0: [-12  -1   7   8  -2   3   6 -14   7   1  -4  13  -3   6   7  -9  -1  -5
  -3 -15  -2  -4  -1   4  10 -38   3  -3   0   7   7  -2]
1: [  2   3   2  -4  -1  -1   0  21  -4  -1  -1  -4  -3   2  -2   9  -2   2
   4  10   5   4  -1  -2 -11  19   1   8  -3  -4  -3  -9]
2: [-1  3 -1  2  1  0 -7 17 -1  5 -5 -3 -2  1 -9 11  2  7  4 12  6 -7  7 -6
 -8 10  0  5 -6 -3 -2 -8]
3: [  6   4   8   0  -6  -2   5 -22  -1  -5  -4  -4  -2  -6  11 -16   6 -10
   0 -10  -4   3  -1  -3  16  22  -1 -14   7   2  -4  24]
4: [  2   6   2   2  -2   3   0   3  -2   5  -8   4   3  -2   4   2  -1   1
   3  -2   2   5   1  -2 -11  11   1  -4   1   0  -7   4] | 1 2 3
5: [ -1   1  -5  -3   1  -4  -4  34   4   5  -5 -11  -1  -1 -11   5   0  -6
   4  -3   5   0  -3  -2   0  -3  -5  16 -12   0   0  -5] | 2 1 4
6: [  2   0   4   6   2   5   7 -15  -5   0  -5   7   2  -1  -3  -2   0   6
  -5  -3   2  -1   2  -8   9   5  -1  -7   1   0   6   4] | 4 3 2
7: [  1  -5   5  -5   0  -4  -6  15 -10   6   3  -5   3   2  -1   5   3   2
   7  14  -3  -4   3  -3 -15  36   3  -3  -4   2  -3  -3] | 1 2 4
8: [ 21   9   0  -8  -1   1  -7   8  -9   7  -6  -5   3  -7 -15   8  -1   6
   3  12   0  -5   1  -8 -17  40   3  -3  -2  -1   0   2] | 7 1 2
9: [-12  -2  -8  14  -3   2  13  -8  13  -3   4   4  -2   9  10 -15  -4 -10
  -7 -20   5   5   0  -3  20 -35   0  -1  -3   3   7   2] | 0 6 4
10: [-21   7  -3   4   4  -2   0  -5   2  -3  -1  12  -4   3   2  -3   1  -1
  -8  -5   4   5   1   6   7 -37  -1  10   1  -3   1 -14] | 0 9 6
11: [ 0 -2 -3 -5  7 -1 -3 10 -2  1 -2 -4 -5 -2 -4 11 -3  2 -6  1  1 -4  3 -4
 -6  3 -2  4  0  1  3 -6] | 2 1 4
12: [-14  -7 -10   3   8  -1   0  27   8   1   6  -3  -1   2  -3   9  -2  -3
   2 -12  11   2   6  -4  13 -22  -2  28  -4   0   7 -19] | 5 10 11
13: [  1   0   3  -5   2  -1  -2   0   0   3  -1   3   3  -3  -5   7  -1   1
  -3   8   2  -5  -4   2 -11   5  -1  -1  -6   7  -3   3] | 11 4 2
14: [  5  -2  -4  -4  -1   5   5 -11 -10  -2  -1   4   6  -1   1   4  -3   1
   4   6  -4   1  -1   1 -13   6   1  -7   4   0  -8   4] | 4 13 6
15: [-10   0  -3   8   5  -1   1  -1   0   5   2   1   3   0   1   7  -3   1
   0  -1   0   1  -3   3   4 -14   2   5  -2  -2   5 -13] | 11 10 13
16: [ 10  -1  -5   4  -6   7  -2  -3   0   1  -5 -16   2   0   8 -10   1  -1
  -4  -6  -7  15  -3  -1   9  21  -3  -7   2   3   0  21] | 3 4 6
17: [ -9   0  -5   2   2  -4   9 -14   3  -1 -10  10  -4   2   5 -11   3  -5
  -2 -14   0  -1   2   4  21 -41  -4 -12  -2   8   9  -6] | 0 9 10
18: [ -6   0  -1  -9   6   2 -11  32  -9  -1   1  -2   0   3 -11  16   0   9
   7  15   7 -12   4   5 -20  -2  -4  15  -4   3  -1 -13] | 2 1 11
19: [-1  2 -3 -2  2  0 -1 16  0 -5  4 -5  1 -2 -6 -1 -4  4  3  1 -4 -5  2  0
  0  5 -2  8 -9 -1 -3 -7] | 11 2 1
20: [-17   6  -5  -4   5  -4  -5   7   0  -2   1   7  -6   6 -11   8  -2   0
  -3  -3   5  -2   8  12  -5 -38  -3  11  -4  -5   0 -22] | 10 15 12
21: [  3  -2   8   3  -3  -1   0 -20  -5   1   0   1  -1  -1  -1  -3   2  -1
   0   0   0   3  -4   3   2   2   1  -8   0   3   0   6] | 6 14 13
22: [  6  -1  -5   0   2   2   0   0  -2  -2   2  -2   1   5   2 -12  -4  -7
  -4  -6   4   5  -6  -3  16   3  -1  -3   0   2   6   5] | 6 21 16
23: [ -1   1   5   6  -2  -1   8 -30   3  -5  -4  12  -3   0   4 -10  -2  -5
  -4 -11  -7   9  -3   4  17  -3  -1  -6  10   9   3  14] | 21 6 3
24: [-13   4   5   0   2  -8   5  -2   2  -2   2  12   0   3  -2   1  -2   0
  -7  -4   5   2  -2   5   9 -37  -2   7  -4   1  -1 -16] | 10 20 15
25: [  3   1   0  -5   1   3  -6  33  -7   3  -1  -5  -3  -1  -9   7  -1  12
   4   5   1  -7   1  -2 -14  13   1   5   2  -6  -8 -13] | 1 2 18
26: [ 12  -5   3 -11  -1  -4  -9  28  -6   0   2  -9   4  -3  -2   5   3   4
   6   2  -5  -4  -1   2   1  32   4   9   0   3   1   5] | 7 1 25
27: [  0  -3   1   8  -2  -2   6 -19   3   0   4  -1  -1  -1   7 -13   1  -4
  -7  -5   1   2   1   4   5  -5  -8  -4   9   9  -1   5] | 21 23 6
28: [ -4   0  -5  -7   5  -4  -3   3  -7  -5   0   3  -2   0 -13  13   0   6
  -3   9   2  -6   4  -4 -11  -1  -4   6   1  -2  -4  -7] | 11 13 2
29: [  1   3  -3  -5   8   0 -14  45  -3   9   3  -6   1  -4 -16  24  -4  11
   3  11   5 -10   6  -8 -15  26   8  23 -11   0  -8 -11] | 25 18 2
30: [ -5   2  -2  -2   4   2  -5   9   4   1   6  -7   3  -2  -1   0   0   9
  -1  -3   3  -1   2   4   6 -13   1   9   1   1  -3  -4] | 15 19 11
31: [ -3   5  -2  -3  -6   0   1  -4   3   1  -3  -5   1  -9   2  -3   6  -2
  -4  -1   1   6  -2  -4   0  14  -1 -15   5  -1   2   7] | 4 21 6
32: [ 21  -1   4  10  -8   3   4 -22   5   1  -1  -1   3   0  13 -17   5  -4
   2  -9 -10   5  -5  -6   5  34  -2 -15   4   1  -1  15] | 3 16 31
33: [-10   2   2  -5   4  -2   5   8   4  -5   0   7   1  -2   1   9  -2  -2
   0  -3   2   2  -2   7   6 -29   4   8  -1  -4   0  -7] | 24 15 10
34: [ 14   5  -1   3  -4   0   6 -21   0   5  -5  -5   5  -4   4 -18  10   2
   0   0  -7  -1   0  -3   3  31   6  -7   1   5  -2  28] | 32 3 16
35: [  0   0  -2  -4   1   0   3   6  -2   3   2 -10  -1   6   0  10  -4   1
   0   1   7   0   4  -4   2   6   5   6   0  -6  -2  -8] | 11 19 1
36: [ -9  -6   0   0  -3  -6   3 -23   3   2   1   9  -8   2   4 -12   3 -17
  -3 -10   5   1  -7   1  10 -40  -3  -5   5   3   9  -2] | 0 17 9
37: [  1  -2   1  -3   8  -1  -4 -17  -6  -1   2   2   0  -1  -9   3   4   1
   7   9  -8  -2   3   1 -15   0   3  -8   3   5  -4   2] | 14 13 21
38: [ 10   1   0   7   0   3   6  11   2   9  -2  -7  -2  10   9 -16  -2  -8
   1  -9   0   5   3   0  21   9   9   3   0  -3   2  13] | 22 16 35
39: [ -7  -2  -3  -9  10  -5  -2  39  -1   5   3  -6  -1  -4 -11  11  -3  -4
   1   3  12   3   3   1  -4  -6   2  21  -8  -2   7 -15] | 5 18 12
40: [  9   1  -4 -15   3   9  -8  37  -4   7   2 -14  -6  -2 -14  13  -5  16
   8  12  -2  -6   1  -6 -13  36   0  14  -9  -8 -10  -1] | 29 25 26
41: [-1 -2  7 -3  3  4 -6 -6 -4 -5 -1  5  0  0  0  2  4 12 -1 16  4 -3  2  4
 -5 -1 -2 -2 -3  5 -7 -3] | 13 37 28
42: [ 16   1   5   9  -2  -2   3 -23  -4   0   0  -1   6   6   1 -16   9   1
  -2  -8 -13   5  -2  -1   1  30   1 -13   7  -2  -5  23] | 32 34 3
43: [ -6   2  -3  -5   1  -2   7   7   6  -2   2   7  -4   6  -7  -9   1  -3
  -3  -7   2  -3  -3   1   4 -24   6  -8   1  -3   3 -15] | 33 24 15
44: [ 12   0   7  -5  -1  -2 -13  13  -3  -2   3  -3   1  -5  -8   2   0   1
   8  11  -4  -1   0  -2  -8  28   3  -3   0  -7  -4   7] | 7 26 8
45: [-12   3  -5  -6  14  -4  -2  25  -2  -4   5   3  -1   7 -10   5  -6   5
  -2  19   7  -8   7   4  -9 -10  -5   8  -4  -2  -2 -21] | 18 28 39
46: [ 1 -1  1  0  1 -3  8 -9 10 -5  2  1  6  2 -1 -9  0 -3 -2 -4 -3 -5  2  0
  0  3 -2  3  0  4  4  5] | 27 21 6
47: [ 0  3  0  4  0  1 -3  3 -1  8 -2  0 -2  0  1  6  2  4 -3 12  1  0  0 -1
 -8 -2 -4 -1 -3  4 -5 -3] | 13 41 11
48: [ 6 -1  5 -1 -1  1 -3  4 -5  3 -4 -4  1  2 -1 -1  1  0  3 -4  1 -1 -2  0
  2 22 -2  0  8  1 -1 12] | 4 31 44
49: [ 11   3   2   2  -4   5  -6  -9  -5   6  -5  -4   5  -3   0 -12   3   5
  -5   2  -9  -3  -7  -8   0  36  -2  -3   9   3  -1  15] | 34 48 42
50: [  3  -2   4   9   0  -3   7 -34  -1  -3  -4   6   3   5   5 -12   8   1
  -3  -9  -7   2  -4   3   2 -16  -2 -14   7  -1   4   7] | 23 27 21
51: [-18   2   4   6   5   0   2  -2   4   0  -1   9  -5   0   2  14  -4  -1
   0  -3  12  -5   1   4   5 -40   0  14   0   3   0 -18] | 24 10 33
52: [ 10   2   4   4  -2   5  -3  -3  -2   5   2  -7  -4   0  -4   3   6   3
   2   6  -4  -3  -3  -2 -13  30   2  -6  -6  -9  -3  15] | 44 48 49
53: [ -5   2  -1  -7   7   2  -2  46  -4   4   9 -12   3  -5 -13  26   3  -2
   5   9  11  -5   6  -6  -2  18   6  22  -8  -3  -4 -11] | 29 39 25
54: [-22  -2  -8  -7   8   2  -1  34   0   7   0   0  -6   1 -15  11  -8   2
   5   7  11  -9   5   2  -2 -14   0  19  -4  -3  -3 -20] | 39 45 18
55: [ 12   8   2 -10   4   4  -5   5  -6   4   6  -4  -2  -5   3   5  -1   6
   8  13   4   3  -2  -2 -15  31   1  -6  -1   1  -5   2] | 44 7 8
56: [ 14  -1  -1   3  -3   3   2 -14   1   3   0  -1   4  -3   1 -10  -1  11
  -7  10  -6  -4  -2   0  -9  25  -6 -11   5  -2  -5   9] | 49 52 14
57: [  3  -8  -2   8  -2   1   6 -25   5  -4  -5   4   2   2   6 -20  -3 -13
  -4 -16 -14   5  -2   5  12  12  -1 -17  14   3   3  11] | 23 3 27
58: [  7  -2   8   6  -7   2   2 -38 -11  -4   1   9   5   5   6 -16   6   7
  -5  -1  -7  -3   0   0 -18  -7   0 -17   5   6  -7  15] | 50 21 27
59: [-13   2  -9  -1   5   2   5  23   6   1   5  -6  -3   4  -5   4  -3 -13
   6  -9   7   2   2  -3  13 -14  -1  23  -6  -5   3 -11] | 12 5 39
60: [  3  -5   3   4  -8   0  -2 -11   6   2  -4  11   0   0   0  -2  -2  -5
   4  -6  -1   0   0   2  -4  -2   4 -11   1  -3   5   2] | 21 46 6
61: [ -4   0   1  11  -6  -2   2 -41   6   1  -5   1   1  -4   8 -16   3  -1
  -8 -12  -7  -2  -8   3  13 -22   1 -13   7   3   3  16] | 50 23 27
62: [  9  -3   5  10  -6   2  -7 -18   0  -7  -7  -3   2  -1   6 -12   0   0
  -5  -4  -9   2  -3   0   2   7  -1 -11  -1  -4  -1  13] | 21 60 6
63: [  5   0   1 -10   4   5 -11  41  -2   1   3 -14  -2   0  -6  13  -6   6
  10   9  10  -3   1  -5 -11  36   7  12  -5  -4  -2  -2] | 40 29 26
64: [-15   3   0  -1   6   2   0   8  -3   3   2   4  -4   1   1   4  -3   0
  -3   0   5  -6   9   3  -6 -27  -3  10  -7   1   2 -12] | 20 33 15
65: [ 12   6   6   1  -2  -6  -6  -6  -1   7   1  -7   2   0  -1   3   2   6
   2  11  -6  -6  -2  -4 -10  42   5 -18   3  -3  -7   4] | 52 55 56
66: [  5   3   1  -5  -4   4 -12  14 -13   6   7 -12   3   1 -13  14   0  11
   5  25  -2  -7   0  -4 -30  36  -4   5   2  -3  -4   2] | 7 8 55
67: [  2  -3  -2   0   0   2   6  13  11  -1  -1 -12  -4   0   9  -6  -4 -12
   4 -25   9   7  -4  -4  28   6   4   9  -3   3   8   3] | 38 22 59
68: [  5   2   2  -7   3  -2 -10  37   0  15   1 -11  -4  -1 -15  22  -4   3
  11  16   6  -8   4  -4 -13  32   5  21  -5  -4  -6  -9] | 29 63 40
69: [ -5  -6   7   3  -3  -4   4 -33   2  -6  -3  19  -2   7   6  -1   6  -7
   0   2  -2  -1  -8   1  -5 -31  -7 -11   9   5   3   2] | 50 36 0
70: [-2  1 -9  2 -1 -2 13  0 -3 -5 -3  0 -4 -5  4 -3 -8 -7 -4 -4 -1 -5 -1  0
  8 -7  6 -4 -2  3  8  2] | 22 46 15
71: [  8   0   5  -4 -10  -1   0 -11  -4  -5   0   4   0   2   4  -6   5   4
   0   1  -3   2   1   4  -3  11   0  -9  -1  -5  -6  12] | 21 62 14
72: [ -9   3  -5  -3   2   1   0  -7   3  -4  -2   7  -7   5   6  -7  -5  -6
  -5  -8   4   5   0  10  16 -30  -3   9   0   4   7  -5] | 10 24 0
73: [  8   1  -3  -3   2   5  -7  15  -1   7  -4 -11  -6  -2  -9   9   2   4
   3  11   1   1   3   0 -14  19  -1   3  -1  -3  -7  -5] | 1 2 25
74: [ 12   5   4   4  -9  -3 -10 -15  -6   1  -1   4   6   0  -6   9   2  17
   6   6  -6  -8   2   2 -32  43  -3 -26   5  -7  -9   7] | 65 52 56
75: [  2   5   7  -1   3  -1   2  -3  -4  -4   3 -14   0  -3   3  -3   5   4
   2   4  -1   1  -1 -13  -1  18  -1  -6   3  -3   1   7] | 31 48 52
76: [ 5  0  4  0  4  5  2  5 -5  5  0  0 -2  2  1 -4  1  3  1 -7 -3  6 -6 -5
  9 28  5 -9  0 -2  5 10] | 48 75 31
77: [  3   5   4  -9   7  -1 -14  18 -17   3   7  -4  -7   2 -15  24   0   9
  14  29   9  -4   4  -1 -27  26   2   6  -2 -12  -6 -12] | 66 68 73
78: [ 13  -3   2  -7   0   0  -6  17 -15   5  -1  -2   1   0 -13  18   0  12
   6  25   2  -1   3 -11 -28  35  -5  -4  -1 -13  -9   1] | 66 77 8
79: [ -2  -2   2   6 -10   3   9 -26   7   0  -5  -4  -1   2  13 -24   1  -9
 -10 -17  -5   4   0   2  12   2  -1 -16  10  10  12  11] | 57 23 27
80: [10 -2  1 -4  2  7 -1 12 -5 -3 -7  0  1  1 -4  6 -1  9  4  5 -5 -3 -2  0
 -9 13  1 -7 -3  4  0  2] | 13 4 73
81: [ -3   1   3   8  -4   6  10 -10   8  -4  -5   6   2   0   8 -16  -6  -9
  -6 -20   0   2  -1   2  21 -24   2  -2   2  -4   4  12] | 9 0 72
82: [-16   0  -1   3   8  -4  -3   7   6  -5   1   5   0   7  -5  13  -1   1
  -9   0   9  -3   7   3  -2 -41   3  15  -4   0   2 -20] | 20 51 64
83: [ -2  -1  -1  -1   3   0  10   6   7   1   0   2  -1  -5   1  -4   2  -3
   1  -8   1   7   3  -3  16 -13   3   3  -3  -1   8  -4] | 70 15 30
84: [  3  -4  11   0  -7  -4   3 -27  -2  -4 -10   8  -3   7   4  -9  -1   5
  -4  -7 -11   2  -4   4  -4 -10  -3 -18   6   0  -2   3] | 50 21 58
85: [  8  -2  -4   3   4  -3   2  -5   0   6  -1 -16  -2   2  -2   1   9   7
   1   8  -1  -2  -3   9  -1  23  -5  -6  -4   0   4  11] | 52 48 75
86: [-15   0  -7   4   7  -2   8   9  15   1   1   3  -3   0   6  -7  -6 -17
  -8  -8   3   8  -3   2  24 -47   5  13  -5   4   7  -6] | 72 9 10
87: [  7  -2   8   7  -2   1   2 -38   0  -4   3   8  -2   1  10 -17   7   3
   1 -16 -13  10  -5  -1   8 -11  -1 -25   6   0  -3  10] | 50 84 61
88: [ -4   1  -8  -6   6   4  -4  41   8   2   3  -9  -5  -1  -8  12  -5  -6
   2   0   8  -1   4   4  11  -4   8  18  -6   2   6 -15] | 39 5 59
89: [-4  2  1  4  7 -1  5  9  4  0  2 -2 -6 -4  0  7 -4 -8  0  1  3  1  4  2
  0 -3  0  8 -1  1 -5 -3] | 11 35 19
90: [  4   3  -1  -3  -6   4  -6 -11  -1   3  -2  -3   4  -3   8  -2   5   6
  -3   8  -7   2  -4   0  -7  34   1  -2   3   0  -5  12] | 49 56 52
91: [  1   3  -9 -14   9   0  -7  52  -1   4   7 -16  -4   1 -17  18  -3   2
   7  20   7   0  13   0   0  27  -2  24  -6  -8   0 -17] | 53 68 29
92: [ 10   3   3  -1   0  -3  -3 -15  -8   7  -7   3   1  -1  -3 -11   0   2
  -2   5 -11  -4  -4   5  -4  23   6 -16   4   4  -7  16] | 56 49 71
93: [ -2  -3   5   0  -6  -1   5 -31  -3  -5  -1   6  -1   3   7  -5   3  -2
  -7   4  -6   0   1  -2 -12 -21  -5  -8   2   7   1  -2] | 69 84 50
94: [ 7  5  0  0  5 -2 -3  9 -9 -2 -6 -5 -3  2 -3 -2  4 -2  4  5  2 -1  0 -4
 -5 24 -5 -2  0  3  6  4] | 48 80 75
95: [-11  -2  -3   3   5  -1   5  17   5   1   0  -3  -1   6   3   2  -3  -7
   8  -5   5   2   2   4  25 -21   4  14  -6  -4  11  -9] | 59 83 12
96: [  0  -1   1  -4   9   2  -7  37   5   7   0 -10  -9   1  -9   9  -6 -10
  -2   0   5   6   1   2  10   0   7  17  -9   1  -2  -5] | 88 5 39
97: [ -5   2  -4   4   3   6  -2   7   1  -6   4  -1   4  -2   2  -1   1  -2
  -3   3  -2  -2   4   0   6 -17   1  15   5   2  11  -6] | 30 15 83
98: [ 13   3   7   0  -9  -1   4 -20  -8  -2  -4   4   6   4   6  -4   7  10
   2   7  -3  -4   0   1 -18  24  -1 -22   6   2  -1  18] | 56 92 71
99: [-15  -1  -8  -2   8   4   1  20   2   4   7   1  -7   4  -4  10  -3  -5
  -3  11  13   1  -2   7   3 -11   0  20 -11   0   6 -18] | 54 39 59
100: [  7   5   2 -10   7   1  -8  31   1   8   8  -9  -3  -9 -10  12  -3   1
   7  19   6  -5   2  -1  -9  39   2   1  -4  -9  -6   5] | 63 40 68
